Below are the code and all the weights of a small trained network. Each question names an input and a target symbol and asks about switching units off, where a switched-off unit gives its printed mean instead of its output.

import numpy as np


def w(rows, s, z=0):
    codes = np.array(rows[::2]) - 128.0
    scale = np.full(codes.shape[1], s)
    scale[-1] = z or s
    return codes * scale


def f(y):
    return np.maximum(y, 0)


def softmax(a):
    e = np.exp(a - a.max(-1, keepdims=True))
    return e / e.sum(-1, keepdims=True)


def log_softmax(a):
    a = a - a.max(-1, keepdims=True)
    return a - np.log(np.exp(a).sum(-1, keepdims=True))


def net(x, mask):
    ids = ['ΠΣβεθμτφψ'.index(c) for c in x.split()]
    T = len(ids)
    res = E[ids] + P[:T]
    u = 0
    for l in range(3):
        r = res
        for j in range(2):
            rows = slice(3 * j, 3 * j + 3)
            q, k, v = (r @ M[l][rows].T for M in (Q, K, V))
            z = softmax(np.where(np.tri(T) > 0, q @ k.T / 3**0.5, -1e9)) @ v
            o = O[l][rows]
            res = res + np.where(mask[u + j], z, o[:, -1]) @ o[:, :-1]
        u += 2
        y = f(res @ A[l][:, :-1].T + A[l][:, -1])
        res = res + np.where(mask[u : u + 4], y, B[l][:, -1]) @ B[l][:, :-1]
        u += 4
    return log_softmax(res[-1] @ U[:, :-1].T + U[:, -1])


Q, K, V, O, A, B = {}, {}, {}, {}, {}, {}
E = w([
[138,189,114,119],'Π',
[152,106,122,125],'Σ',
[146,157,123,107],'β',
[63,143,250,110],'ε',
[56,14,106,90],'θ',
[150,123,125,114],'μ',
[149,139,125,108],'τ',
[143,168,118,114],'φ',
[172,113,9,127],'ψ',
],0.019)
P = w([
[127,147,143,142],'0',
[149,94,140,83],'1',
[133,156,121,61],'2',
[45,182,106,148],'3',
[132,114,156,224],'4',
[205,144,168,145],'5',
[104,202,137,5],'6',
],0.019)
Q[0] = w([
[108,113,140,135],'L0H1',
[114,112,162,116],'L0H1',
[112,150,214,139],'L0H1',
[1,122,125,197],'L0H2',
[201,96,169,174],'L0H2',
[133,128,88,66],'L0H2',
],0.018)
K[0] = w([
[118,76,144,124],'L0H1',
[161,119,148,143],'L0H1',
[139,128,149,187],'L0H1',
[242,85,157,21],'L0H2',
[78,185,74,64],'L0H2',
[132,95,127,251],'L0H2',
],0.015)
V[0] = w([
[93,170,109,50],'L0H1',
[63,150,125,133],'L0H1',
[66,134,51,136],'L0H1',
[38,109,220,97],'L0H2',
[87,45,128,241],'L0H2',
[151,2,187,92],'L0H2',
],0.0087)
O[0] = w([
[171,72,141,112,236],'L0H1',
[125,77,108,120,115],'L0H1',
[122,41,170,125,121],'L0H1',
[144,15,194,104,130],'L0H2',
[131,88,133,254,4],'L0H2',
[237,84,177,155,49],'L0H2',
],0.0093,0.0028)
A[0] = w([
[145,34,94,166,172],'L0N1',
[136,152,224,122,240],'L0N2',
[168,213,119,157,73],'L0N3',
[245,162,80,136,253],'L0N4',
],0.011,0.0044)
B[0] = w([
[71,172,64,27,200],'L0N1',
[161,160,247,184,235],'L0N2',
[85,55,101,139,202],'L0N3',
[255,117,101,206,255],'L0N4',
],0.0095,0.0081)
Q[1] = w([
[145,216,136,96],'L1H1',
[67,169,241,122],'L1H1',
[69,114,117,168],'L1H1',
[116,113,71,118],'L1H2',
[194,255,100,117],'L1H2',
[66,134,221,131],'L1H2',
],0.008)
K[1] = w([
[56,207,128,108],'L1H1',
[164,222,243,58],'L1H1',
[158,98,165,80],'L1H1',
[130,145,89,54],'L1H2',
[132,223,87,254],'L1H2',
[161,167,228,55],'L1H2',
],0.0071)
V[1] = w([
[149,135,140,121],'L1H1',
[40,164,164,148],'L1H1',
[90,107,156,248],'L1H1',
[99,50,132,105],'L1H2',
[72,132,179,175],'L1H2',
[94,2,107,126],'L1H2',
],0.006)
O[1] = w([
[156,142,126,130,160],'L1H1',
[98,102,222,87,59],'L1H1',
[183,28,146,92,29],'L1H1',
[183,96,107,190,36],'L1H2',
[197,3,135,87,58],'L1H2',
[193,128,47,204,3],'L1H2',
],0.0046,0.0043)
A[1] = w([
[109,151,254,211,87],'L1N1',
[21,178,115,62,32],'L1N2',
[162,97,215,209,7],'L1N3',
[207,139,78,206,25],'L1N4',
],0.0075,0.012)
B[1] = w([
[163,72,66,165,253],'L1N1',
[135,1,100,149,191],'L1N2',
[58,189,91,57,188],'L1N3',
[71,85,145,67,188],'L1N4',
],0.011,0.0062)
Q[2] = w([
[167,96,57,102],'L2H1',
[132,95,77,155],'L2H1',
[138,187,129,110],'L2H1',
[154,64,90,50],'L2H2',
[95,8,226,167],'L2H2',
[151,68,31,206],'L2H2',
],0.016)
K[2] = w([
[147,158,85,54],'L2H1',
[148,106,63,92],'L2H1',
[89,227,143,141],'L2H1',
[6,78,37,60],'L2H2',
[232,61,123,13],'L2H2',
[183,45,33,201],'L2H2',
],0.012)
V[2] = w([
[49,118,140,201],'L2H1',
[147,81,123,202],'L2H1',
[175,50,55,76],'L2H1',
[144,2,106,124],'L2H2',
[108,68,87,221],'L2H2',
[49,134,83,55],'L2H2',
],0.0076)
O[2] = w([
[201,167,108,44,35],'L2H1',
[153,161,94,113,85],'L2H1',
[47,165,206,228,254],'L2H1',
[61,138,124,232,161],'L2H2',
[74,49,163,211,120],'L2H2',
[94,208,255,132,199],'L2H2',
],0.0085,0.0076)
A[2] = w([
[16,165,192,47,95],'L2N1',
[13,75,159,142,17],'L2N2',
[174,219,106,158,190],'L2N3',
[85,210,98,1,4],'L2N4',
],0.0089,0.0037)
B[2] = w([
[130,41,22,170,237],'L2N1',
[218,173,115,6,248],'L2N2',
[189,202,84,108,176],'L2N3',
[1,117,234,172,189],'L2N4',
],0.0081,0.015)
U = w([
[158,127,198,188,175],'Π',
[86,170,195,58,26],'Σ',
[32,48,140,194,168],'β',
[119,79,42,52,81],'ε',
[254,122,82,121,151],'θ',
[155,30,104,242,171],'μ',
[182,27,202,101,255],'τ',
[193,213,165,6,66],'φ',
[108,201,66,173,86],'ψ',
],0.0073,0.0037)

Each question gives the input, a string of symbols that net reads in full, and the target symbol t.
The units are the heads (3 rows each of Q, K, V and O) and the neurons (one row each of A and B). Each row of codes is followed by its name. A weight is (code - 128) times the scale printed after its matrix; where a second scale follows, it is the last column's (O, A, B and U).
mask holds one flag per unit, layer by layer, with each layer's heads first. A switched-off unit (its flag False) gives its mean, the last column of its rows in O or B, instead of its output. The means were averaged over made-up inputs and are rounded, as every weight is.
A unit's drop is (log p(t) with every unit on - log p(t) with that unit switched off) / (log p(t) with every unit on - log p(t) with every unit switched off).
The circuit of an input: a set's keep is (log p(t) with only the set's units on - log p(t) with every unit switched off) / (log p(t) with every unit on - log p(t) with every unit switched off). Starting from the 12 units with the biggest drops (on a tie, the unit counted first), units are removed one at a time, each time the one whose removal leaves the highest keep (on an exact tie, the one counted first), for as long as the keep stays at least 0.8.
circuit, biggest first: the units of the circuit, biggest drop first
unit that matters most: the unit with the biggest drop
k most important neurons: the k neurons with the biggest drops, biggest first
top k neurons in layer l: the k neurons of layer l with the biggest drops, biggest first
heads that matter: for each layer, one digit per head in row order, 1 if its drop is at least 0.15 and else 0, layers parted by /
input ε Π θ μ θ Π, target θ: heads that matter => 11 / 00 / 11
input φ θ θ Σ φ, target Π: 3 most important neurons => (L1N1 L1N3 L0N1)
input θ μ θ μ Σ, target Π: unit that matters most => L0H2
input φ θ ψ μ ε, target τ: top 3 neurons in layer 1 => (L1N2 L1N1 L1N3)
input φ ε μ, target β: 2 most important neurons => (L1N1 L0N1)
input Σ φ ε τ θ ε β, target Π: heads that matter => 01 / 00 / 01
input ψ τ Σ β, target φ: top 2 neurons in layer 2 => (L2N1 L2N3)
input τ β θ φ μ, target Π: circuit, biggest first => (L0H2 L2H2 L0N1 L0N2)
input θ τ Σ ε Π φ, target τ: heads that matter => 01 / 01 / 00
input μ τ μ μ, target φ: top 2 neurons in layer 0 => (L0N1 L0N3)
input Σ ε μ τ Σ, target θ: 3 most important neurons => (L1N1 L1N2 L2N4)
input Σ ε φ, target μ: circuit, biggest first => (L0H2 L2H2 L0N4)
input Π ε τ, target ε: heads that matter => 01 / 00 / 00
input τ φ β τ β Π, target φ: heads that matter => 01 / 00 / 11
input Π Σ β θ μ Σ, target Π: heads that matter => 00 / 00 / 01
input ψ μ θ μ ε β, target θ: top 2 neurons in layer 1 => (L1N2 L1N4)
input Π β τ τ τ, target φ: circuit, biggest first => (L0H2 L2H2)
input φ Σ Π, target β: 4 most important neurons => (L1N1 L2N2 L2N4 L0N1)
input Π Σ Σ ε, target τ: unit that matters most => L1N3
input Σ μ β, target μ: unit that matters most => L0H2
input ε θ Σ ε θ Σ τ, target Π: heads that matter => 01 / 00 / 00
input β θ φ, target Σ: circuit, biggest first => (L2N4 L0H2 L2H2)
input φ φ φ, target β: circuit, biggest first => (L0H2 L2N2 L2N4)
input Σ ε β θ Σ φ φ, target μ: circuit, biggest first => (L0H2 L2H2)
